Below are the code and all the weights of a small trained network. Each question names an input and a class and asks about switching units off, where a switched-off unit gives its printed mean instead of its output.

import numpy as np


def w(rows, s, z=0):
    codes = np.array(rows[::2]) - 128.0
    scale = np.full(codes.shape[1], s)
    scale[-1] = z or s
    return codes * scale


def f(y):
    return y / 2 * (1 + np.tanh(0.7978845608 * (y + 0.044715 * y**3)))


def log_softmax(a):
    a = a - a.max(-1, keepdims=True)
    return a - np.log(np.exp(a).sum(-1, keepdims=True))


def net(x, mask):
    res = np.array(x, float).reshape(1, 5) / 4 @ E
    y = f(res @ A[0][:, :-1].T + A[0][:, -1])
    res = res + np.where(mask, y, B[0][:, -1]) @ B[0][:, :-1]
    return log_softmax(res[-1] @ U[:, :-1].T + U[:, -1])


A, B = {}, {}
E = w([
[57,3,50,160,38,110],'x0',
[123,131,133,130,122,127],'x1',
[116,132,152,129,107,131],'x2',
[110,142,160,146,93,134],'x3',
[79,56,217,235,232,111],'x4',
],0.007)
A[0] = w([
[128,122,133,149,132,139,108],'neuron 0',
[98,30,90,158,82,116,43],'neuron 1',
[104,141,106,61,139,131,83],'neuron 2',
[143,138,137,134,129,112,37],'neuron 3',
[138,109,138,158,144,124,93],'neuron 4',
[74,77,202,205,251,119,112],'neuron 5',
[109,77,198,170,177,126,98],'neuron 6',
[97,212,78,39,84,108,120],'neuron 7',
[102,132,139,173,144,122,76],'neuron 8',
[108,54,99,148,87,129,58],'neuron 9',
[153,194,148,144,172,125,37],'neuron 10',
[185,218,63,93,34,141,153],'neuron 11',
[111,60,101,145,89,127,60],'neuron 12',
[149,177,137,146,160,144,3],'neuron 13',
[100,126,119,120,132,143,82],'neuron 14',
[154,251,212,79,208,132,50],'neuron 15',
[142,145,131,140,142,155,10],'neuron 16',
[89,141,119,122,132,140,97],'neuron 17',
[152,196,143,150,170,120,10],'neuron 18',
[89,115,100,136,119,144,47],'neuron 19',
],0.013,0.0016)
B[0] = w([
[151,121,110,97,155,111,129],'neuron 0',
[42,116,99,111,157,101,201],'neuron 1',
[119,151,194,173,88,146,148],'neuron 2',
[119,132,138,129,122,118,126],'neuron 3',
[140,122,162,145,145,148,135],'neuron 4',
[242,163,145,134,84,164,224],'neuron 5',
[209,138,128,122,86,143,181],'neuron 6',
[201,145,165,149,110,145,218],'neuron 7',
[168,114,115,89,146,110,140],'neuron 8',
[47,137,142,134,130,130,181],'neuron 9',
[73,110,116,117,129,125,173],'neuron 10',
[231,122,152,146,114,125,246],'neuron 11',
[65,148,125,113,147,107,176],'neuron 12',
[94,127,116,110,122,100,154],'neuron 13',
[121,127,158,129,145,121,127],'neuron 14',
[6,93,96,127,171,113,245],'neuron 15',
[119,144,124,107,119,90,130],'neuron 16',
[152,99,81,98,193,140,127],'neuron 17',
[81,118,111,116,133,98,168],'neuron 18',
[119,123,97,84,181,156,141],'neuron 19',
],0.018,0.013)
U = w([
[224,141,138,145,112,151,254],'0',
[10,115,105,123,154,115,2],'1',
],0.011,0.00086)

Each question gives the input, the list of numbers given to net, and the class t.
The units are the neurons (one row each of A and B). Each row of codes is followed by its name. A weight is (code - 128) times the scale printed after its matrix; where a second scale follows, it is the last column's (A, B and U).
mask holds one flag per neuron, in row order. A switched-off neuron (its flag False) gives its mean, the last column of its row in B, instead of its output. The means were averaged over made-up inputs and are rounded, as every weight is.
A unit's drop is (log p(t) with every unit on - log p(t) with that unit switched off) / (log p(t) with every unit on - log p(t) with every unit switched off).
The circuit of an input: a set's keep is (log p(t) with only the set's units on - log p(t) with every unit switched off) / (log p(t) with every unit on - log p(t) with every unit switched off). Starting from the 12 units with the biggest drops (on a tie, the unit counted first), units are removed one at a time, each time the one whose removal leaves the highest keep (on an exact tie, the one counted first), for as long as the keep stays at least 0.8.
circuit, biggest first: the units of the circuit, biggest drop first
k most important neurons: the k neurons with the biggest drops, biggest first
drop of u: that unit's drop, to one decimal
input [6,-3,-3,6,8], class 0: circuit, biggest first	[neuron 5]
input [6,-5,-3,5,6], class 0: 2 most important neurons	[neuron 5; neuron 15]
input [-2,-7,7,3,0], class 1: 2 most important neurons	[neuron 5; neuron 11]
input [-8,6,7,2,-7], class 1: 4 most important neurons	[neuron 15; neuron 5; neuron 10; neuron 18]
input [2,-4,-6,-7,0], class 1: 2 most important neurons	[neuron 11; neuron 5]
input [7,-4,7,-1,7], class 0: 2 most important neurons	[neuron 5; neuron 6]
input [6,1,0,4,7], class 0: 3 most important neurons	[neuron 5; neuron 6; neuron 15]
input [-6,3,6,-6,3], class 1: drop of neuron 15	0.8
input [6,-2,2,-4,6], class 0: drop of neuron 5	6.3
input [-8,2,4,4,4], class 1: drop of neuron 15	2.1
